Below are the code and all the weights of a small trained network. Each question names an input and a target symbol and asks about switching units off, where a switched-off unit gives its printed mean instead of its output.

import numpy as np


def w(rows, s, z=0):
    codes = np.array(rows[::2]) - 128.0
    scale = np.full(codes.shape[1], s)
    scale[-1] = z or s
    return codes * scale


def norm(h):
    return h / np.sqrt((h * h).mean(-1, keepdims=True) + 1e-5)


def f(y):
    return y / 2 * (1 + np.tanh(0.7978845608 * (y + 0.044715 * y**3)))


def softmax(a):
    e = np.exp(a - a.max(-1, keepdims=True))
    return e / e.sum(-1, keepdims=True)


def log_softmax(a):
    a = a - a.max(-1, keepdims=True)
    return a - np.log(np.exp(a).sum(-1, keepdims=True))


def net(x, mask):
    ids = ['Πεζηστφ'.index(c) for c in x.split()]
    T = len(ids)
    res = E[ids] + P[:T]
    r = norm(res)
    for j in range(2):
        rows = slice(2 * j, 2 * j + 2)
        q, k, v = (r @ M[0][rows].T for M in (Q, K, V))
        z = softmax(np.where(np.tri(T) > 0, q @ k.T / 2**0.5, -1e9)) @ v
        o = O[0][rows]
        res = res + np.where(mask[j], z, o[:, -1]) @ o[:, :-1]
    y = f(norm(res) @ A[0][:, :-1].T + A[0][:, -1])
    res = res + np.where(mask[2:10], y, B[0][:, -1]) @ B[0][:, :-1]
    return log_softmax(norm(res)[-1] @ U[:, :-1].T + U[:, -1])


Q, K, V, O, A, B = {}, {}, {}, {}, {}, {}
E = w([
[140,87,246,120,144,80,158],'Π',
[157,174,183,99,162,106,139],'ε',
[196,142,126,121,245,83,188],'ζ',
[125,113,243,190,81,116,74],'η',
[250,82,150,157,90,171,77],'σ',
[68,3,153,96,94,169,155],'τ',
[22,109,94,188,94,116,108],'φ',
],0.019)
P = w([
[100,135,176,23,137,193,143],'0',
[91,140,180,87,134,203,188],'1',
[98,51,190,151,249,230,121],'2',
[126,160,150,50,98,132,114],'3',
[122,167,159,107,101,149,163],'4',
[124,40,149,146,200,121,107],'5',
[158,185,116,75,85,86,99],'6',
[164,198,130,136,87,87,158],'7',
[141,51,100,151,154,45,82],'8',
],0.019)
Q[0] = w([
[160,16,211,131,124,36,252],'H1',
[182,92,226,181,57,167,89],'H1',
[94,58,113,171,193,178,63],'H2',
[43,169,45,133,49,179,237],'H2',
],0.044)
K[0] = w([
[236,254,238,196,138,24,212],'H1',
[252,135,160,169,42,147,79],'H1',
[87,58,17,119,90,110,93],'H2',
[60,84,197,56,220,248,141],'H2',
],0.038)
V[0] = w([
[129,103,122,81,167,121,74],'H1',
[172,144,143,158,107,90,152],'H1',
[2,188,145,167,141,63,82],'H2',
[111,172,79,105,169,104,154],'H2',
],0.017)
O[0] = w([
[160,132,101,181,106,115,105,112],'H1',
[110,75,160,116,169,231,160,197],'H1',
[114,139,244,206,142,254,107,2],'H2',
[66,158,112,79,220,151,108,46],'H2',
],0.0081,0.0051)
A[0] = w([
[56,78,110,215,227,95,153,99],'N1',
[177,55,163,177,175,81,141,10],'N2',
[62,245,79,152,79,174,191,72],'N3',
[114,51,101,164,164,51,110,112],'N4',
[134,104,91,156,189,77,67,51],'N5',
[91,129,104,227,193,160,128,2],'N6',
[6,135,57,214,107,159,247,207],'N7',
[93,149,93,98,70,199,191,46],'N8',
],0.021,0.0088)
B[0] = w([
[139,199,156,73,13,117,70,239],'N1',
[78,103,44,85,152,49,165,228],'N2',
[34,37,78,28,95,173,91,157],'N3',
[117,134,159,185,187,222,128,255],'N4',
[103,33,93,189,162,172,184,178],'N5',
[180,68,252,215,109,183,188,166],'N6',
[121,126,54,192,149,58,136,208],'N7',
[145,146,168,66,188,222,151,147],'N8',
],0.027,0.0069)
U = w([
[212,104,53,102,66,138,118,85],'Π',
[109,249,111,90,127,90,97,189],'ε',
[92,156,110,37,97,242,118,84],'ζ',
[86,52,159,80,102,25,180,1],'η',
[155,130,95,164,217,134,168,145],'σ',
[39,110,47,156,93,120,86,195],'τ',
[135,145,188,192,107,129,106,223],'φ',
],0.013,0.0065)

Each question gives the input, a string of symbols that net reads in full, and the target symbol t.
The units are the heads (2 rows each of Q, K, V and O) and the neurons (one row each of A and B). Each row of codes is followed by its name. A weight is (code - 128) times the scale printed after its matrix; where a second scale follows, it is the last column's (O, A, B and U).
mask holds one flag per unit, heads first, then neurons. A switched-off unit (its flag False) gives its mean, the last column of its rows in O or B, instead of its output. The means were averaged over made-up inputs and are rounded, as every weight is.
A unit's drop is (log p(t) with every unit on - log p(t) with that unit switched off) / (log p(t) with every unit on - log p(t) with every unit switched off).
The circuit of an input: a set's keep is (log p(t) with only the set's units on - log p(t) with every unit switched off) / (log p(t) with every unit on - log p(t) with every unit switched off). Starting from all 10 units, units are removed one at a time, each time the one whose removal leaves the highest keep (on an exact tie, the one counted first), for as long as the keep stays at least 0.8.
circuit, biggest first: the units of the circuit, biggest drop first
most important unit: the unit with the biggest drop
top k neurons: the k neurons with the biggest drops, biggest first
heads that matter: for each layer, one digit per head in row order, 1 if its drop is at least 0.15 and else 0, layers parted by /
input τ η Π, target τ: most important unit -> N2
input σ η φ η ε σ, target σ: heads that matter -> 01
input η τ τ η ε ε, target η: circuit, biggest first -> [H2 N2 N4]
input η σ ζ τ τ τ τ, target ζ: heads that matter -> 00
input ε η η η ζ ζ, target η: circuit, biggest first -> [N2 H2 N6]
input τ ζ Π Π ζ η, target η: circuit, biggest first -> [N2 H2 N7]
input φ τ η ζ σ Π, target σ: circuit, biggest first -> [H2 N4]
input ε ε ζ ε ζ, target ε: heads that matter -> 01
input τ ε η, target τ: circuit, biggest first -> [N2 H2 N1 N4]
input Π η ε φ η σ ε ε η, target η: heads that matter -> 11
input ζ φ τ ζ τ Π, target τ: heads that matter -> 10
input σ η ε ζ η η η ζ σ, target σ: heads that matter -> 00
input φ σ η ζ φ σ, target φ: heads that matter -> 01
input η τ ε, target τ: heads that matter -> 11
input σ ζ φ, target φ: most important unit -> N6
input ε ε Π ζ τ σ ε ε ζ, target ζ: circuit, biggest first -> [N1 N4]
input ζ Π σ ζ ζ Π, target ζ: heads that matter -> 01
input ε ε ε σ Π Π ζ ε, target ζ: heads that matter -> 00
input ε ε σ ε, target ε: top 2 neurons -> [N4 N6]
input Π ε σ ζ τ ε η φ ζ, target φ: top neuron -> [N6]
input Π ε ε φ η ε ε ζ ε, target ζ: heads that matter -> 11
input ζ Π Π Π ζ η Π τ ζ, target τ: top 3 neurons -> [N5 N2 N1]
